Below are the code and all the weights of a small trained network. Each question names an input and a class and asks about switching units off, where a switched-off unit gives its printed mean instead of its output.

import numpy as np


def w(rows, s, z=0):
    codes = np.array(rows[::2]) - 128.0
    scale = np.full(codes.shape[1], s)
    scale[-1] = z or s
    return codes * scale


def f(y):
    return y / 2 * (1 + np.tanh(0.7978845608 * (y + 0.044715 * y**3)))


def log_softmax(a):
    a = a - a.max(-1, keepdims=True)
    return a - np.log(np.exp(a).sum(-1, keepdims=True))


def net(x, mask):
    res = np.array(x, float).reshape(1, 5) / 4 @ E
    y = f(res @ A[0][:, :-1].T + A[0][:, -1])
    res = res + np.where(mask, y, B[0][:, -1]) @ B[0][:, :-1]
    return log_softmax(res[-1] @ U[:, :-1].T + U[:, -1])


A, B = {}, {}
E = w([
[64,78,110,211,177,84],'x0',
[110,141,192,68,22,1],'x1',
[88,129,132,186,62,111],'x2',
[123,200,120,207,113,104],'x3',
[174,92,241,146,84,150],'x4',
],0.0091)
A[0] = w([
[92,109,74,100,186,217,131],'neuron 0',
[127,205,71,95,192,204,146],'neuron 1',
[171,113,91,52,169,169,132],'neuron 2',
[144,205,67,203,180,198,171],'neuron 3',
[128,254,163,53,188,83,176],'neuron 4',
[139,201,173,175,93,228,120],'neuron 5',
[171,114,151,128,194,200,91],'neuron 6',
[28,17,173,238,119,225,223],'neuron 7',
[137,43,193,27,141,72,173],'neuron 8',
[84,187,31,108,46,23,176],'neuron 9',
[88,150,46,95,184,170,110],'neuron 10',
[38,21,125,199,196,93,255],'neuron 11',
[146,195,69,124,121,182,126],'neuron 12',
[40,104,127,133,112,11,206],'neuron 13',
],0.0076,0.0046)
B[0] = w([
[93,156,101,152,162,156,210],'neuron 0',
[88,203,77,159,163,128,211],'neuron 1',
[141,155,65,73,106,153,189],'neuron 2',
[111,182,130,152,215,156,235],'neuron 3',
[126,98,61,139,129,137,196],'neuron 4',
[145,184,192,94,136,174,193],'neuron 5',
[160,149,110,103,112,113,191],'neuron 6',
[212,147,108,127,231,131,255],'neuron 7',
[135,21,116,97,161,216,224],'neuron 8',
[189,112,122,124,2,97,235],'neuron 9',
[121,127,88,198,123,113,188],'neuron 10',
[188,84,114,144,168,100,242],'neuron 11',
[97,196,117,144,90,156,167],'neuron 12',
[182,78,164,91,60,41,230],'neuron 13',
],0.0085,0.0079)
U = w([
[152,103,135,13,80,209,118],'0',
[87,152,48,178,169,152,83],'1',
[65,91,164,155,123,168,3],'2',
[214,37,199,107,211,179,201],'3',
[190,193,254,138,137,175,160],'4',
[136,73,102,137,53,44,187],'5',
],0.0088,0.0035)

Each question gives the input, the list of numbers given to net, and the class t.
The units are the neurons (one row each of A and B). Each row of codes is followed by its name. A weight is (code - 128) times the scale printed after its matrix; where a second scale follows, it is the last column's (A, B and U).
mask holds one flag per neuron, in row order. A switched-off neuron (its flag False) gives its mean, the last column of its row in B, instead of its output. The means were averaged over made-up inputs and are rounded, as every weight is.
A unit's drop is (log p(t) with every unit on - log p(t) with that unit switched off) / (log p(t) with every unit on - log p(t) with every unit switched off).
The circuit of an input: a set's keep is (log p(t) with only the set's units on - log p(t) with every unit switched off) / (log p(t) with every unit on - log p(t) with every unit switched off). Starting from the 12 units with the biggest drops (on a tie, the unit counted first), units are removed one at a time, each time the one whose removal leaves the highest keep (on an exact tie, the one counted first), for as long as the keep stays at least 0.8.
circuit, biggest first: the units of the circuit, biggest drop first
unit that matters most: the unit with the biggest drop
top k neurons: the k neurons with the biggest drops, biggest first
drop of u: that unit's drop, to one decimal
input [-5,-8,-6,5,7], class 4: unit that matters most => neuron 5
input [-6,-6,-3,-5,6], class 0: circuit, biggest first => neuron 2; neuron 11
input [4,2,-8,7,0], class 5: circuit, biggest first => neuron 7; neuron 5; neuron 0
input [3,-2,8,2,6], class 3: top 2 neurons => neuron 7; neuron 11
input [6,-2,8,8,5], class 3: circuit, biggest first => neuron 7; neuron 11
input [-4,-6,-7,-1,8], class 4: circuit, biggest first => neuron 5; neuron 11; neuron 1
input [7,-4,-5,-3,0], class 1: circuit, biggest first => neuron 0; neuron 13
input [-5,-7,8,-3,8], class 4: top 3 neurons => neuron 5; neuron 8; neuron 11
input [-6,-8,-6,-3,4], class 1: circuit, biggest first => neuron 1; neuron 0
input [-2,0,-8,-3,4], class 0: circuit, biggest first => neuron 7; neuron 2
input [-5,-3,-1,2,2], class 4: circuit, biggest first => neuron 5; neuron 8
input [-2,-8,-8,1,6], class 4: top 2 neurons => neuron 5; neuron 4
input [-5,1,8,-8,-8], class 5: top 2 neurons => neuron 9; neuron 5
input [3,0,5,8,-1], class 5: top neuron => neuron 9
input [7,-1,6,-4,-2], class 3: drop of neuron 11 => 0.1
input [-1,7,-1,8,8], class 5: drop of neuron 7 => 0.2
input [4,2,7,-4,2], class 3: drop of neuron 5 => -0.1
input [4,1,0,0,-2], class 5: drop of neuron 8 => 0.2
